Below is a small trained network, with its code and all its weights. Each question gives an input and a class and asks what happens when units are switched off, that is, made to give their printed mean instead of their output.

import numpy as np


def w(rows, s, z=0):
    codes = np.array(rows[::2]) - 128.0
    scale = np.full(codes.shape[1], s)
    scale[-1] = z or s
    return codes * scale


def f(y):
    return np.maximum(y, 0)


def log_softmax(a):
    a = a - a.max(-1, keepdims=True)
    return a - np.log(np.exp(a).sum(-1, keepdims=True))


def net(x, mask):
    res = np.array(x, float).reshape(1, 6) / 4 @ E
    y = f(res @ A[0][:, :-1].T + A[0][:, -1])
    res = res + np.where(mask, y, B[0][:, -1]) @ B[0][:, :-1]
    return log_softmax(res[-1] @ U[:, :-1].T + U[:, -1])


A, B = {}, {}
E = w([
[143,212,87,69,166,104,135,79,38],'x0',
[148,30,106,130,70,214,199,103,2],'x1',
[238,144,151,40,101,126,222,173,173],'x2',
[125,128,130,124,127,128,129,125,128],'x3',
[49,184,87,130,194,211,183,232,121],'x4',
[118,23,12,94,215,57,163,130,174],'x5',
],0.0055)
A[0] = w([
[147,65,58,95,195,97,138,114,154,107],'N1',
[143,51,138,129,119,174,136,92,63,189],'N2',
[159,154,216,184,61,202,119,132,116,83],'N3',
[77,175,75,146,190,197,167,253,118,179],'N4',
[198,146,150,72,118,148,183,183,171,133],'N5',
[180,55,177,157,49,34,100,12,163,202],'N6',
[137,177,225,103,79,184,94,157,122,15],'N7',
[134,192,154,142,189,68,93,145,220,140],'N8',
[132,196,191,137,67,161,115,146,88,24],'N9',
[132,215,75,74,150,88,136,60,46,216],'N10',
[73,130,90,176,121,109,72,73,69,254],'N11',
[186,142,156,78,116,111,192,183,158,120],'N12',
[122,201,195,115,102,212,119,130,105,103],'N13',
[176,165,137,26,95,123,153,163,126,107],'N14',
[48,148,85,206,162,124,83,80,76,148],'N15',
[146,70,115,101,103,203,196,99,42,83],'N16',
[166,140,147,101,99,117,215,160,156,114],'N17',
[172,124,128,100,135,85,82,21,98,250],'N18',
[219,139,127,101,94,134,191,178,148,202],'N19',
[73,109,121,174,166,132,57,116,98,242],'N20',
[104,163,193,155,157,101,89,162,228,173],'N21',
[109,207,180,142,168,53,97,163,211,67],'N22',
[113,183,144,127,145,57,104,140,193,206],'N23',
[104,211,156,100,167,64,95,188,209,109],'N24',
[119,78,112,142,86,167,172,166,75,109],'N25',
[138,82,115,150,86,209,193,113,43,47],'N26',
[124,63,47,102,174,79,160,142,163,85],'N27',
[81,85,152,195,127,127,104,142,133,252],'N28',
[111,67,132,186,72,176,116,161,219,172],'N29',
[139,23,64,108,185,74,150,145,164,80],'N30',
[186,80,164,118,83,43,61,42,127,149],'N31',
[179,164,144,25,121,108,196,159,152,159],'N32',
[128,32,80,103,164,91,169,140,103,57],'N33',
[73,137,117,175,149,125,89,91,111,101],'N34',
[132,206,228,130,60,172,115,91,104,35],'N35',
[96,44,183,196,63,138,140,163,223,168],'N36',
[106,94,38,67,175,102,132,102,129,189],'N37',
[131,164,193,192,79,189,103,132,99,86],'N38',
[32,134,113,185,154,141,61,88,53,192],'N39',
[175,138,120,64,97,104,196,164,147,75],'N40',
[123,37,149,188,80,167,174,145,126,144],'N41',
[51,162,97,123,175,204,165,237,135,232],'N42',
],0.0051,0.0012)
B[0] = w([
[74,121,87,192,60,109,88,182,136,207],'N1',
[175,126,109,175,163,155,119,112,87,213],'N2',
[110,120,78,171,98,101,97,154,135,221],'N3',
[99,192,104,88,52,225,196,55,221,249],'N4',
[82,66,199,134,141,111,146,100,114,200],'N5',
[145,185,115,100,63,208,193,64,206,255],'N6',
[81,105,90,201,77,69,64,152,113,202],'N7',
[162,84,86,194,160,169,99,75,79,232],'N8',
[63,114,78,201,82,80,86,178,137,199],'N9',
[243,221,143,254,184,81,230,223,191,222],'N10',
[122,82,181,139,163,103,181,140,164,226],'N11',
[80,49,175,140,148,122,137,99,115,194],'N12',
[95,117,85,202,78,104,101,156,164,210],'N13',
[77,65,175,159,157,87,141,130,138,191],'N14',
[83,72,194,123,145,109,173,123,155,228],'N15',
[166,92,99,200,166,136,80,99,112,227],'N16',
[103,63,173,156,145,100,126,100,125,184],'N17',
[132,155,119,158,95,149,199,124,191,218],'N18',
[105,72,160,145,145,114,142,108,139,206],'N19',
[104,88,183,123,150,130,167,129,140,221],'N20',
[174,122,107,187,166,143,108,90,103,229],'N21',
[172,100,92,180,167,164,79,76,71,229],'N22',
[160,111,98,188,175,174,109,84,98,218],'N23',
[166,89,95,200,173,163,80,63,101,232],'N24',
[175,118,83,183,185,173,102,79,88,196],'N25',
[162,75,80,192,181,155,72,101,83,223],'N26',
[71,119,88,183,55,101,80,157,140,212],'N27',
[143,123,186,129,169,111,186,150,138,205],'N28',
[195,172,143,202,166,78,194,187,147,208],'N29',
[52,147,93,189,61,73,65,174,148,220],'N30',
[119,191,103,76,77,196,190,44,215,230],'N31',
[102,74,161,151,134,96,150,104,133,210],'N32',
[93,126,73,176,120,107,74,146,121,198],'N33',
[119,71,181,115,147,112,154,111,124,188],'N34',
[71,140,84,183,67,87,81,165,138,224],'N35',
[223,211,126,215,175,99,209,191,166,221],'N36',
[89,149,100,177,73,101,118,183,167,215],'N37',
[95,122,99,172,108,78,96,161,121,212],'N38',
[107,89,188,156,146,92,157,129,154,242],'N39',
[72,67,179,136,137,96,116,111,127,184],'N40',
[203,134,85,198,179,142,130,139,98,203],'N41',
[114,169,117,96,82,204,182,81,213,251],'N42',
],0.0049,0.0045)
U = w([
[69,124,67,150,51,77,39,171,132,93],'0',
[127,164,111,119,88,208,183,76,174,118],'1',
[180,97,87,152,201,169,60,83,84,92],'2',
[172,164,136,154,161,95,180,172,140,166],'3',
[78,62,226,129,152,89,144,117,128,112],'4',
[124,128,122,129,127,139,126,122,132,191],'5',
[141,158,150,75,126,121,104,171,89,95],'6',
[145,157,152,1,136,129,36,182,60,3],'7',
],0.0095,0.0056)

Each question gives the input, the list of numbers given to net, and the class t.
The units are the neurons (one row each of A and B). Each row of codes is followed by its name. A weight is (code - 128) times the scale printed after its matrix; where a second scale follows, it is the last column's (A, B and U).
mask holds one flag per neuron, in row order. A switched-off neuron (its flag False) gives its mean, the last column of its row in B, instead of its output. The means were averaged over made-up inputs and are rounded, as every weight is.
A unit's drop is (log p(t) with every unit on - log p(t) with that unit switched off) / (log p(t) with every unit on - log p(t) with every unit switched off).
The circuit of an input: a set's keep is (log p(t) with only the set's units on - log p(t) with every unit switched off) / (log p(t) with every unit on - log p(t) with every unit switched off). Starting from the 12 units with the biggest drops (on a tie, the unit counted first), units are removed one at a time, each time the one whose removal leaves the highest keep (on an exact tie, the one counted first), for as long as the keep stays at least 0.8.
units of the circuit, in order: the units of the circuit, biggest drop first
unit that matters most: the unit with the biggest drop
top k neurons: the k neurons with the biggest drops, biggest first
drop when u is switched off: that unit's drop, to one decimal
input [-5,1,2,8,-8,8], class 0: units of the circuit, in order	N30
input [-8,-4,-8,-3,-3,6], class 3: units of the circuit, in order	N36, N29
input [-2,-4,6,1,-8,5], class 1: top 2 neurons	N6, N31
input [1,7,-8,5,4,5], class 4: units of the circuit, in order	N15, N39
input [-8,-4,-7,0,-4,-2], class 3: units of the circuit, in order	N36, N29
input [8,-2,2,-1,-8,-3], class 1: units of the circuit, in order	N31, N6
input [3,-4,-3,-1,8,1], class 1: units of the circuit, in order	N4, N42
input [6,-7,-2,-8,8,4], class 1: top 2 neurons	N4, N42
input [6,-5,-2,-5,-6,8], class 0: units of the circuit, in order	N30, N1
input [2,6,3,-2,-1,-2], class 2: top 2 neurons	N26, N16
input [-7,2,-7,7,0,5], class 3: top 2 neurons	N36, N29
input [2,-8,2,3,7,0], class 2: units of the circuit, in order	N24, N22
input [-2,2,2,0,-5,0], class 1: units of the circuit, in order	N6, N31
input [-6,1,-5,3,-3,-1], class 3: unit that matters most	N36
input [-5,2,5,5,0,6], class 0: units of the circuit, in order	N30, N27
input [-1,-6,-7,4,7,3], class 1: units of the circuit, in order	N4, N42
input [-7,-3,-6,-1,-7,5], class 1: top 2 neurons	N6, N31
input [-4,-4,7,-2,5,0], class 4: top 2 neurons	N5, N12
input [7,-6,-6,-5,-6,-5], class 3: top 2 neurons	N10, N4
input [8,-4,-4,-1,-8,-4], class 1: unit that matters most	N31
input [-7,4,3,7,-4,-2], class 3: top 3 neurons	N36, N29, N4
input [-1,5,0,7,4,-8], class 0: drop when N21 is switched off	0.0
input [7,-8,1,8,-2,5], class 2: drop when N22 is switched off	0.3
